Below is a small trained network, with its code and all its weights. Each question gives an input and a class and asks what happens when units are switched off, that is, made to give their printed mean instead of their output.

import numpy as np


def w(rows, s, z=0):
    codes = np.array(rows[::2]) - 128.0
    scale = np.full(codes.shape[1], s)
    scale[-1] = z or s
    return codes * scale


def f(y):
    return y / 2 * (1 + np.tanh(0.7978845608 * (y + 0.044715 * y**3)))


def log_softmax(a):
    a = a - a.max(-1, keepdims=True)
    return a - np.log(np.exp(a).sum(-1, keepdims=True))


def net(x, mask):
    res = np.array(x, float).reshape(1, 7) / 4 @ E
    y = f(res @ A[0][:, :-1].T + A[0][:, -1])
    res = res + np.where(mask, y, B[0][:, -1]) @ B[0][:, :-1]
    return log_softmax(res[-1] @ U[:, :-1].T + U[:, -1])


A, B = {}, {}
E = w([
[129,128,128],'x0',
[243,75,161],'x1',
[188,181,2],'x2',
[129,127,131],'x3',
[98,15,70],'x4',
[127,128,128],'x5',
[127,129,130],'x6',
],0.0051)
A[0] = w([
[126,130,114,3],'N0',
[72,156,93,40],'N1',
[155,208,176,63],'N2',
[83,105,202,45],'N3',
[97,10,66,77],'N4',
[167,163,52,148],'N5',
[205,98,148,62],'N6',
[78,102,230,101],'N7',
[161,245,201,108],'N8',
[9,178,88,99],'N9',
[255,71,148,119],'N10',
[175,174,28,107],'N11',
[189,105,139,44],'N12',
],0.0087,0.0055)
B[0] = w([
[177,196,83,56],'N0',
[158,217,114,97],'N1',
[131,147,63,131],'N2',
[226,179,112,131],'N3',
[125,146,4,203],'N4',
[165,99,153,235],'N5',
[125,199,124,123],'N6',
[231,106,137,222],'N7',
[89,97,38,230],'N8',
[96,210,182,225],'N9',
[71,194,169,254],'N10',
[208,102,150,232],'N11',
[148,206,114,93],'N12',
],0.034,0.0023)
U = w([
[248,132,145,52],'0',
[91,131,1,47],'1',
[87,240,184,26],'2',
[97,79,162,255],'3',
[92,72,159,211],'4',
[90,87,159,197],'5',
],0.0082,0.0043)

Each question gives the input, the list of numbers given to net, and the class t.
The units are the neurons (one row each of A and B). Each row of codes is followed by its name. A weight is (code - 128) times the scale printed after its matrix; where a second scale follows, it is the last column's (A, B and U).
mask holds one flag per neuron, in row order. A switched-off neuron (its flag False) gives its mean, the last column of its row in B, instead of its output. The means were averaged over made-up inputs and are rounded, as every weight is.
A unit's drop is (log p(t) with every unit on - log p(t) with that unit switched off) / (log p(t) with every unit on - log p(t) with every unit switched off).
The circuit of an input: a set's keep is (log p(t) with only the set's units on - log p(t) with every unit switched off) / (log p(t) with every unit on - log p(t) with every unit switched off). Starting from the 12 units with the biggest drops (on a tie, the unit counted first), units are removed one at a time, each time the one whose removal leaves the highest keep (on an exact tie, the one counted first), for as long as the keep stays at least 0.8.
units of the circuit, in order: the units of the circuit, biggest drop first
k most important neurons: the k neurons with the biggest drops, biggest first
drop when u is switched off: that unit's drop, to one decimal
input [5,7,6,-6,-5,-3,-5], class 2: 4 most important neurons -> (N10 N7 N6 N12)
input [-6,8,-4,-5,8,-6,6], class 1: 2 most important neurons -> (N4 N9)
input [8,-8,8,-4,3,1,-7], class 0: units of the circuit, in order -> (N11)
input [-1,-2,-7,5,6,1,4], class 0: 3 most important neurons -> (N7 N3 N8)
input [8,-2,-8,6,-8,6,-3], class 0: 4 most important neurons -> (N7 N3 N4 N10)
input [2,-6,-6,-5,-6,-6,4], class 0: 4 most important neurons -> (N7 N3 N10 N4)
input [-4,-7,1,1,6,-2,2], class 2: 3 most important neurons -> (N9 N8 N1)
input [6,-4,6,0,-8,-8,-4], class 1: 3 most important neurons -> (N8 N2 N7)
input [3,7,-3,2,6,-5,3], class 2: 2 most important neurons -> (N10 N8)
input [4,5,0,3,-3,-2,-2], class 2: 2 most important neurons -> (N10 N6)
input [-1,3,-6,3,7,3,4], class 1: 3 most important neurons -> (N4 N11 N5)
input [0,2,5,-5,7,7,1], class 1: 3 most important neurons -> (N4 N7 N9)
input [4,3,-7,-6,5,-2,3], class 0: drop when N7 is switched off -> 0.7
input [2,-3,-8,-8,1,7,0], class 0: drop when N3 is switched off -> 0.2
input [4,-4,-8,-8,-4,-6,-8], class 0: drop when N7 is switched off -> 0.7
input [3,-6,4,6,2,0,-2], class 2: units of the circuit, in order -> (N9)
